Below are the code and all the weights of a small trained network. Each question names an input and a class and asks about switching units off, where a switched-off unit gives its printed mean instead of its output.

import numpy as np


def w(rows, s, z=0):
    codes = np.array(rows[::2]) - 128.0
    scale = np.full(codes.shape[1], s)
    scale[-1] = z or s
    return codes * scale


def norm(h):
    return h / np.sqrt((h * h).mean(-1, keepdims=True) + 1e-5)


def f(y):
    return y / 2 * (1 + np.tanh(0.7978845608 * (y + 0.044715 * y**3)))


def log_softmax(a):
    a = a - a.max(-1, keepdims=True)
    return a - np.log(np.exp(a).sum(-1, keepdims=True))


def net(x, mask):
    res = np.array(x, float).reshape(1, 4) / 4 @ E
    u = 0
    for l in range(2):
        y = f(norm(res) @ A[l][:, :-1].T + A[l][:, -1])
        res = res + np.where(mask[u : u + 16], y, B[l][:, -1]) @ B[l][:, :-1]
        u += 16
    return log_softmax(norm(res)[-1] @ U[:, :-1].T + U[:, -1])


A, B = {}, {}
E = w([
[20,220,170,186,129,158,142,20],'x0',
[80,98,22,101,110,2,142,49],'x1',
[106,126,184,121,85,66,108,160],'x2',
[66,74,128,88,65,167,149,191],'x3',
],0.0069)
A[0] = w([
[112,117,112,173,71,153,58,68,137],'0.n1',
[138,180,218,79,111,50,86,153,2],'0.n2',
[71,148,228,135,113,40,11,185,27],'0.n3',
[221,110,127,74,152,100,120,173,115],'0.n4',
[209,233,150,148,172,13,63,147,134],'0.n5',
[84,181,140,138,77,186,123,57,50],'0.n6',
[162,147,44,146,149,230,227,108,118],'0.n7',
[53,50,121,124,69,170,165,192,60],'0.n8',
[230,179,196,185,158,102,125,85,90],'0.n9',
[165,104,119,81,145,133,98,156,70],'0.n10',
[205,103,58,149,119,231,193,61,124],'0.n11',
[201,148,215,134,124,179,100,138,51],'0.n12',
[242,190,99,107,188,88,100,139,73],'0.n13',
[91,107,130,53,129,134,213,185,79],'0.n14',
[81,255,170,66,165,131,125,86,107],'0.n15',
[132,157,158,169,111,168,104,187,52],'0.n16',
],0.0079,0.0037)
B[0] = w([
[115,68,133,101,137,81,132,132,169],'0.n1',
[172,191,148,78,208,26,2,141,148],'0.n2',
[139,200,153,63,215,36,58,165,193],'0.n3',
[144,89,189,167,93,49,193,110,234],'0.n4',
[38,108,38,105,167,198,193,186,254],'0.n5',
[106,71,221,153,122,82,162,127,221],'0.n6',
[89,203,190,53,190,21,86,162,225],'0.n7',
[76,137,90,155,184,168,103,160,209],'0.n8',
[77,97,114,82,167,213,122,131,238],'0.n9',
[110,87,209,172,172,139,148,70,156],'0.n10',
[135,165,157,82,123,36,73,224,224],'0.n11',
[167,143,112,83,8,145,197,78,233],'0.n12',
[118,104,107,200,159,148,130,134,216],'0.n13',
[49,80,119,149,136,127,145,167,168],'0.n14',
[154,82,157,161,114,82,203,144,255],'0.n15',
[110,145,92,53,36,115,137,93,182],'0.n16',
],0.0067,0.0042)
A[1] = w([
[175,66,149,103,129,165,54,150,109],'1.n1',
[33,93,147,129,120,97,211,174,251],'1.n2',
[143,147,11,152,78,99,81,79,64],'1.n3',
[233,172,185,124,141,252,120,105,72],'1.n4',
[59,211,175,187,157,140,129,31,125],'1.n5',
[113,169,2,157,88,48,120,75,4],'1.n6',
[160,137,140,69,50,129,100,114,158],'1.n7',
[180,168,196,121,158,202,146,193,155],'1.n8',
[161,178,132,66,159,67,128,130,123],'1.n9',
[240,31,65,149,133,106,125,173,44],'1.n10',
[137,90,61,62,156,45,106,158,146],'1.n11',
[48,123,156,152,90,182,31,151,119],'1.n12',
[58,172,85,214,170,206,105,154,134],'1.n13',
[145,188,72,109,236,165,175,123,142],'1.n14',
[109,80,197,177,99,130,139,50,147],'1.n15',
[143,91,33,173,108,51,167,89,134],'1.n16',
],0.0081,0.0034)
B[1] = w([
[44,182,118,116,132,88,155,106,131],'1.n1',
[213,148,86,142,160,170,111,87,250],'1.n2',
[104,126,128,169,102,206,125,103,137],'1.n3',
[67,110,118,140,82,167,105,85,154],'1.n4',
[67,92,141,153,120,76,151,254,174],'1.n5',
[85,113,148,119,109,165,126,148,158],'1.n6',
[133,190,90,146,141,172,162,71,141],'1.n7',
[57,132,106,140,110,91,113,70,179],'1.n8',
[146,172,101,125,139,165,47,111,160],'1.n9',
[85,108,164,143,175,68,203,149,162],'1.n10',
[98,192,165,150,131,135,101,114,198],'1.n11',
[127,44,69,111,154,102,111,116,141],'1.n12',
[181,73,52,100,170,150,143,124,146],'1.n13',
[148,71,82,92,87,102,73,172,161],'1.n14',
[187,121,133,105,161,103,166,131,157],'1.n15',
[133,133,159,84,62,193,143,98,182],'1.n16',
],0.0099,0.011)
U = w([
[135,94,184,176,167,67,219,133,147],'0',
[91,147,132,121,49,185,136,65,158],'1',
[93,187,124,89,168,72,67,159,134],'2',
[115,51,49,115,176,144,122,149,129],'3',
[249,148,110,121,155,155,106,90,193],'4',
[199,107,154,199,67,149,76,165,17],'5',
[192,115,148,154,75,141,96,163,9],'6',
[191,106,152,194,79,143,80,145,2],'7',
],0.02,0.012)

Each question gives the input, the list of numbers given to net, and the class t.
The units are the neurons (one row each of A and B). Each row of codes is followed by its name. A weight is (code - 128) times the scale printed after its matrix; where a second scale follows, it is the last column's (A, B and U).
mask holds one flag per neuron, layer by layer. A switched-off neuron (its flag False) gives its mean, the last column of its row in B, instead of its output. The means were averaged over made-up inputs and are rounded, as every weight is.
A unit's drop is (log p(t) with every unit on - log p(t) with that unit switched off) / (log p(t) with every unit on - log p(t) with every unit switched off).
The circuit of an input: a set's keep is (log p(t) with only the set's units on - log p(t) with every unit switched off) / (log p(t) with every unit on - log p(t) with every unit switched off). Starting from the 12 units with the biggest drops (on a tie, the unit counted first), units are removed one at a time, each time the one whose removal leaves the highest keep (on an exact tie, the one counted first), for as long as the keep stays at least 0.8.
circuit, biggest first: the units of the circuit, biggest drop first
top k neurons: the k neurons with the biggest drops, biggest first
k most important neurons of layer l: the k neurons of layer l with the biggest drops, biggest first
input [-2,-8,-8,-5], class 1: top 2 neurons	(0.n12, 1.n4)
input [-2,-5,6,-6], class 2: top 4 neurons	(0.n2, 0.n3, 0.n5, 1.n2)
input [-1,-4,-6,3], class 2: circuit, biggest first	(0.n7)
input [-8,-8,1,-1], class 0: top 3 neurons	(0.n4, 1.n10, 1.n16)
input [-4,7,6,6], class 1: circuit, biggest first	(0.n7, 1.n16, 1.n11)
input [1,5,6,7], class 3: 2 most important neurons of layer 1	(1.n12, 1.n2)
input [-4,5,-8,7], class 2: circuit, biggest first	(1.n11, 0.n7)
input [6,4,-7,2], class 2: top 2 neurons	(0.n7, 0.n11)
input [-2,-5,-7,-8], class 3: top 2 neurons	(0.n13, 0.n9)
input [-8,0,7,7], class 0: circuit, biggest first	(0.n4, 1.n10)
input [-2,6,-8,-8], class 2: top 3 neurons	(0.n11, 0.n7, 1.n11)
input [3,2,-5,-5], class 2: 3 most important neurons of layer 0	(0.n7, 0.n11, 0.n8)
input [5,-5,6,3], class 2: top 3 neurons	(0.n3, 0.n2, 0.n4)
input [4,-8,6,-3], class 1: circuit, biggest first	(0.n12)
input [-6,7,2,-4], class 1: 2 most important neurons of layer 0	(0.n15, 0.n6)
input [1,3,-7,-8], class 3: top 4 neurons	(0.n5, 0.n13, 1.n13, 1.n14)
input [-5,-6,-4,-8], class 3: 2 most important neurons of layer 0	(0.n5, 0.n13)
input [0,-6,-2,-7], class 3: top 2 neurons	(0.n5, 0.n9)
input [-5,-6,2,5], class 1: top 2 neurons	(0.n15, 0.n12)
input [-4,4,1,-6], class 3: circuit, biggest first	(0.n5)
input [-1,8,8,-6], class 1: 2 most important neurons of layer 1	(1.n16, 1.n3)
input [3,-5,-7,-8], class 3: top 2 neurons	(0.n9, 1.n13)
